[128 = 0]

[122 139 130 161 109 106  74 107 124 133  63 136 138 149 145 126 148 153
 106 127 121 132 148 130 126 112  89 144  64  58 115  96 135 135 140 116
 113 182 171 129 146 111 120 152 139 143 102 126 190 147  96 152 143 126
 129  91 143 128 107 131 109 119 127 121 139 110  93 142 136 137 200 140
 162 139 140 123 152 121 109 114 114 111  75 110 118 132  83  48  85 127
 129 121 151 177 152  98 161 165 116 120 181 132 143  67 102 115 134  94
 149 157  90 150 151 105 127 176 127 100 109 153 159 114 119 109 119 135
 103 137 124 115 110 152 168  47 123 112 160 161 116  93  54 119 104 104
 139  78  97 150 149 111 195 135  89 159 118 120]	(57).(98)
[152 148 109 120  86 150  52 122  92 111  87 130 119 156 147 129 142 166
 100 127 143 108 152 178 131 110  81 128 113 109 112  83 151  83 125 119
 103 164 161 119 127 119 123 146 141 136 120  98 187 147 122 141 127 120
 147 123 144 115 124 147 107  95 145 129 129 118 138 129 139 118 162 127
 128 135 121 129 134 119 147 123 131 111 100 122 123 122  82  76  95 114
 130 107 162 160 160  89 153 152 112 118 138 150 135  60 117 134 136 101
 149 147 127 144 145 170 115 185 125 112 118 158 121 116 123 118 132 186
  54 136 117 111 116 198 175  52 126 142 140 151 108   4  95 139 130 141
 135  90 119 153 144  77 193 121  92 146 108 130]	(57).(98)
[143 135  82  78 106 113  67 134 107 122 135 122 151 158 151 154 169 188
  99 129 158 180 143 156 153 151  92 116 124 112 123 115 152  71 139 155
  85 132 150  93 104 135 146 112  95 150 124  93 182 150 140 150 104 112
 138 143 148  70 139 103 112  93 169 137 126  35 131 131 117 131 108 137
  97 121 139 139 215 128 114 124 144 121 141  97 115 112  87  86 143 106
 138 131 186 154 133  77 105 115 129 120 135 150 115 134 120 158 116 107
 149 142 127 148 127 157 120 161 136 101 133 118 142 136 125 118 133 166
  69 177 134 133 116 187 233  94 103 182 115 122 112  13 127 153 119 118
 181  95 124 139 108  55 177 117 135 140  93 132]	(62).(101)
[136 114 125  79  95 109  50 141 116 108 154 135 112 149 146 108 127 171
  85 112 144 167 143 179 152 140  56  91 143 161 126 115 147  41 118 143
 106 130 101 136 115 121 138 135 115 109 152  89 153 162 151 141 100 103
 166 140 136  77 139 135 105  98 162 131 123  69 178 125 129 110 121 132
 102 149 119 144 160 126 158 135 138 128 138 125 127 109  92 121 100 108
 146  79 183 165  97  78 110 107 105 136 123 151 146 110 118 116 118 111
 137 145 160 167 118 204 118 133 126  90 119 122  56 136 126 108 132 170
 106 156 112 130 130 173 197  82 105 177 126 123 136   4 101 153 135 163
 137  74 134 138 129 113 121 113 138 113  56 132]	(62).(83)
[110 156  98  86 123  89 125 136  93 126 106 141 130 121 156 150 109 160
  87 117 120 152 149 189 154 160  69 136 135 156 117 116 144 108 122 138
  89 152 125  82 119 107 133 124  77 125  85  89 163 145 145 125 105 109
 146 159 130  92 143 135 113  13 152 137 135  78 105 116 107 116 117 132
 127 112 135 151 130 122 123 139 151 122 116 133 123 124  87  86 140 110
 144 108 187 134 106 171 102 109 126 114 118 194  84 154 106 189 119 109
 150 149 129 134 140 173 139 194 120  91 153 131 199 148 108 110 138 145
 101 166 195 138 104 149 203 132 121 151 135 138 110 131 127 165 109 199
 183  47 130 127 116  68 148 127 162 134 135 132]	(62).(83)
[139 146 138 142 102 103 104 117 119 124  75 129 129 141 166 131 131 168
 100 131 146 108 154 140 129 107 106 144  85 102 119  92 143 141 130 113
 109 178 166 114 147 119 113 153 127 131 107  99 200 149  96 151 137 127
 120 102 146 124 121 154 114  92 124 119 142 125 107 145 137 137 172 126
 167 124 129 116 159 117 101 115 100 117 108  98 124 138  91  43 103 131
 116 125 147 160 132 117 149 187 107 119 148 177 126  74 103 116 117 108
 146 160 101 133 144 114 123 189 126 106 120 148 209 131 118 117 137 146
  85 132 141 114 118 173 141  57 140 117 175 145 119  42  65 129 117 143
 131  97 113 131 142 102 198 130 113 161 131 121]	(57).(90)
[129 144  93  85 101 111  93 124 108 114 100 141 130 165 143 125 115 163
  83 123 118 180 164 172 147 150  53 117 119 138 119 115 146  70 127 152
  91 156 129 112 120 111 136 131  99 125 109  94 175 152 139 133 113 112
 155 133 130  85 139 119 105  44 166 117 131  51 123 119 126 113 128 167
 128 116 145 143 143 115 120 137 143 119 121 130 129 113  73 106 123 109
 150 101 190 152 132 123 112 111 120 116 133 168 114 137 115 146 115  87
 146 159 124 163 142 180 140 210 118  94 146 138 110 150 116 102 126 163
 107 160 158 140 102 175 217  78  89 170 128 144  99  83 120 154  93 179
 171  32 133 150 127  66 159 125 172 135 120 134]	(62).(83)
[159 130 124 117 107 157 104 137 144 105 137 107 111 164 153 100 138 159
 102 120 163 112 120 144 125 110 157 116 136 145 134  96 156  64 137 123
 107 133 134 139 133 140 128 149 141 117 156  82 161 147  99 144 120 128
 118  90 161 125 125 155 121 151 132 119 133 121 166 120 138 121 129 140
 145 123 119  99 165 120 140 116 114 121 154  99 135 134 123 123 141 131
 113 129 130 115 125  91 134 192 126 139 114 173 158  87 115  95  97 115
 141 151 130 135 117 105 105 191 133 131 124 148 141 137 138 123 122 151
  91 126  93 120 118 179  89  61 136 141 166 132 119   4 117 126 115 138
  98 142 123 117 128 113 178 114 153 145 134 138]	(58).(111)
[140 146 107 133  91 146  49 127  94 124  72 128 124 148 147 136 157 169
 104 131 152 112 141 164 139 105  81 146 110 102 119  83 142 104 128 121
 107 169 154 119 130 115 128 141 138 137 102 115 196 141 113 149 133 119
 150 119 151 117 118 144 112 100 143 143 136 140 139 139 132 116 179 105
 146 135 126 130 137 124 151 121 121  97  99 121 127 126  85  53  98 114
 116 116 158 160 150 102 158 150 106 118 147 142 131  71 121 153 132 100
 141 148 119 129 151 120 116 175 131 105 120 159 152 107 115 125 128 171
  58 141 132 114 109 185 170  67 135 131 131 158 103  12  94 136 119 127
 142  71 112 149 139  81 202 128  68 150 115 145]	(57).(98)
[125 135 101  83 116  95  96 128 116 112 126 137 141 155 149 134 124 166
  90 125 137 189 155 158 157 166  92  99 131 109 127 116 149  67 122 160
  87 113 149 110 116 130 137 128  99 146 130 100 168 146 130 127  95 131
 133 146 132  89 138 127 119  86 160 121 128  16  93 119 126 124 114 154
 102 122 119 143 177 129 127 142 154 129 134 120 117 101  81 114 140 119
 160 116 186 140 147  94 101 110 120 114 147 172 128 116 111 152 111  90
 152 143 129 167 137 194 121 173 131 102 143 128 122 147 115  95 129 149
 101 166 155 138 108 173 213  96  94 169 113 143 112  80 111 155 101 147
 166  60 128 143 116  61 148 126 170 139 105 123]	(62).(101)
[128 138 121 138  96  98  55 116 120 118  79 142 129 151 149 126 164 156
 109 124 124 177 149 169 134 104  84 130  90  80 102  95 139  87 125 119
 111 182 141 129 159 100 123 156 127 135 118 109 187 149 116 159 130 116
 146  85 147 129 112 133  93  55 162 138 127 102 115 139 141 120 187 145
 144 142 155 126 142 121 123 132 118 103  59 110 119 127  69  71  85 107
 136 113 147 163 135 114 146 151  98 132 166 138 162  83 108 116 121  79
 149 153 104 159 153  95 127 202 120 100 114 152 141 129 117 128 124 159
  92 133 112 118 115 174 206  42 119 128 176 147 120  68  50 126 103 151
 134  57 109 150 144 108 181 126 114 146 103 124]	(57).(98)
[141 136 131 137  71 139  54 123 120 110  97 130 102 148 147 123 157 161
 104 128 137  84 138 180 122  85 106 129 100 103 115  75 158  97 127  98
 116 179 149 128 142 116 116 160 141 126 124  87 193 156 121 160 127 125
 140 104 153 132 111 167 106 124 127 123 131 137 159 137 153 122 173 115
 153 148 122 117 138 117 149 118 112 107 111 116 120 135  86  68  79 119
 125 106 149 166 139  83 170 184 111 121 141 157 154  64 113  98 126 106
 150 151 130 144 138 130 117 166 110 111 106 162 142 111 127 130 136 189
  43 112  79  94 122 203 131  32 134 120 181 145 123   4  60 130 122 123
 114 114 117 141 153 126 192 108  80 147  95 127]	(57).(98)
[168 137 122  98 122 204 122 122 146 106 130  97  91 186 138  78  87 163
  73 156 165  64 129 120 117 124 145 110 147 180 159 109 161  45 143 144
 110 112 144 146 125 155 123 148 158 105 150  86 159 147 101 122 107 137
 120 105 158 123 131 156 145 213 128  97 140 134 195 105 139 132 132 165
 133 114 102 106 130 122 159 120 140 126 208 101 150 136 122 154 153 131
 117 116 165 114 153  93 142 191 143 126 120 189 151  76 100  93  82 132
 145 162 135 139 126 171 103 191 133 124 128 158 105 126 138  95 113 169
 110 126 110 116 112 174  29  55 118 154 130 138  92   4 160 143 106 134
  93 139 131 120 135 101 184 114 161 140 154 155]	(58).(85)
[136 155 127 153  98 120 106 117  87 127  38 138 142 124 161 160 116 155
 121 128 130  82 159 169 119 116 105 154  86  71 112  70 148 182 125 106
  96 179 185 102 149 113 111 153 140 154  84  99 193 142  97 129 131 140
 129 122 135 136 119 152 109  72 119 123 133 127  57 132 139 130 190 109
 150 127 118 130 122 118 119 129 120 104  71 125 121 128  64  18  90 120
 127 114 145 168 177 127 166 175  99 114 166 167 110  63 127 156 150 103
 152 141  95 123 165 142 122 193 121 128 119 158 207 117 116 122 139 151
  49 107 155 106 110 165 174  74 149 101 150 163 108 101  64 119 118 138
 151  94 115 145 153  65 197 150  74 170 141 107]	(57).(98)
[121 153 114 113 122  95 163 139 147 122 136 134 119 125 158 128 151 145
  97 123 136 143 129 163 129 132 174  95 120  94 126  98 156  78 135 110
  95 108 156 108 148 135 111 145  74 137 131  80 148 123 100 126 107 169
  94 107 134 147 124 150 118  93 118 125 140  59  68 112 140 129 118 136
 134 106 123 123 137 126 142 134 135 133 151 124 110 132  95 121 140 130
 134 129 157  73 142 160 125 168 121 110 133 227 161 135  89 115 106 106
 144 139 122 134 135 127 118 197 130 134 155 119 251 155 107 108 117 113
  72 151 139 131 105 132 123 113 118  97 166 121 122 162  79 148  78 128
 150  94 134 112 108 128 146 121 185 155 145 114]	(61).(92)
[141 157 122 107 113 123 156 141 135 108 133 117 100 136 156 141 129 155
 106 138 162 116 136 167 125 135 180 109 133 126 130  82 160  80 135 109
  93 118 157 112 137 137 118 141 102 141 139  53 165 137  94 126 111 155
  98 111 150 133 134 164 125  86 127 121 133  69  83 113 134 135 112 143
 140 104 112 117 160 123 135 144 128 125 149 105 121 130  95 105 159 120
 124 120 132  83 154 130 127 180 122 117 115 228 137 122 116 120 109 111
 154 147 120 129 143 140 111 218 132 144 151 132 230 159 122 118 135 141
  62 125 130 122 110 174 131  98 137 128 157 131 119  63  98 137  94 156
 133 119 129 106 112  78 174 124 189 157 162 117]	(61).(92)
[127 144 111 121 108 107 123 133 138 128 134 127 114 105 153 136 190 144
 119 131 148 108 114 159 122 117 172 122 122  85 132  81 152  70 130 113
 103 104 157 102 147 125 126 150  83 134 118 104 156 133 109 142 112 163
 119 112 145 158  66 163 112 125 116 135 143 109 112 118 136 132 143  98
 137 116 111 120 134 128 169 128 126 123 143 122 110 145 103 106 127 143
 130 134 157  86 127 152 138 172 119 106 140 218 153 112  88 125 115 109
 144 134 127 119 134 106  97 156 142 103 157 137 252 125 116 127 125 122
  73 143 132 113 119 127 104 115 133  83 153 119 122 116  71 147  86 103
 147 104 130 132 116 139 158 110 111 144 121 133]	(61).(105)
[134 137 108 117 123 182 178 123 161 110 150 135 108 139 123  86  98 112
  98 141 110  63 125 136 112 130 177 114 135 157 147 122 159  69 139 128
 131 106 128 144 121 139 122 134 128 112 138  97 120 131 118 112 109 160
  93 112 126 161 127 144 137 181 117  95 136 130 155 110 146 124 100 176
 129 109 114 115  95 130 145 132 139 148 196 127 130 142 143 195 155 138
 127 120 130  88 150 141 135 165 151 121 114 177 139 136 109  95 101 135
 130 138 151 139 127 171 120 175 117 137 137 143 125 142 135 116 112 146
 123 111 102 124 114 142  26  98 118 127 157 122 111 125 162 142 107 138
 100 152 144 117 136 144 135 104 185 138 162 128]	(58).(111)
[125 144 122 106  88  79  61 136 113 124 106 125 132 131 174 135 176 190
  89 118 154 160 147 173 143 141 101 115 114  76 119  79 161  69 133 131
  69 134 182  95 138 125 126 157  85 137 115  89 202 148 107 153 101 139
 150 120 153 102 122 151 103  89 145 132 139  47  90 125 130 122 164 103
 124 125 116 135 188 121 171 118 138 112 110 104 107 121  57  40 110 111
 140 108 205 147 140 105 127 140  94 109 168 203 148  79  83 150 103  84
 159 155 119 147 138 148 101 173 145  92 141 134 219 129 108  96 137 144
  64 172 165 109 109 167 205  78 119 124 139 141 106  30  45 155  88 114
 178  49 119 138 120  75 184 116 100 153  89 136]	(57).(86)
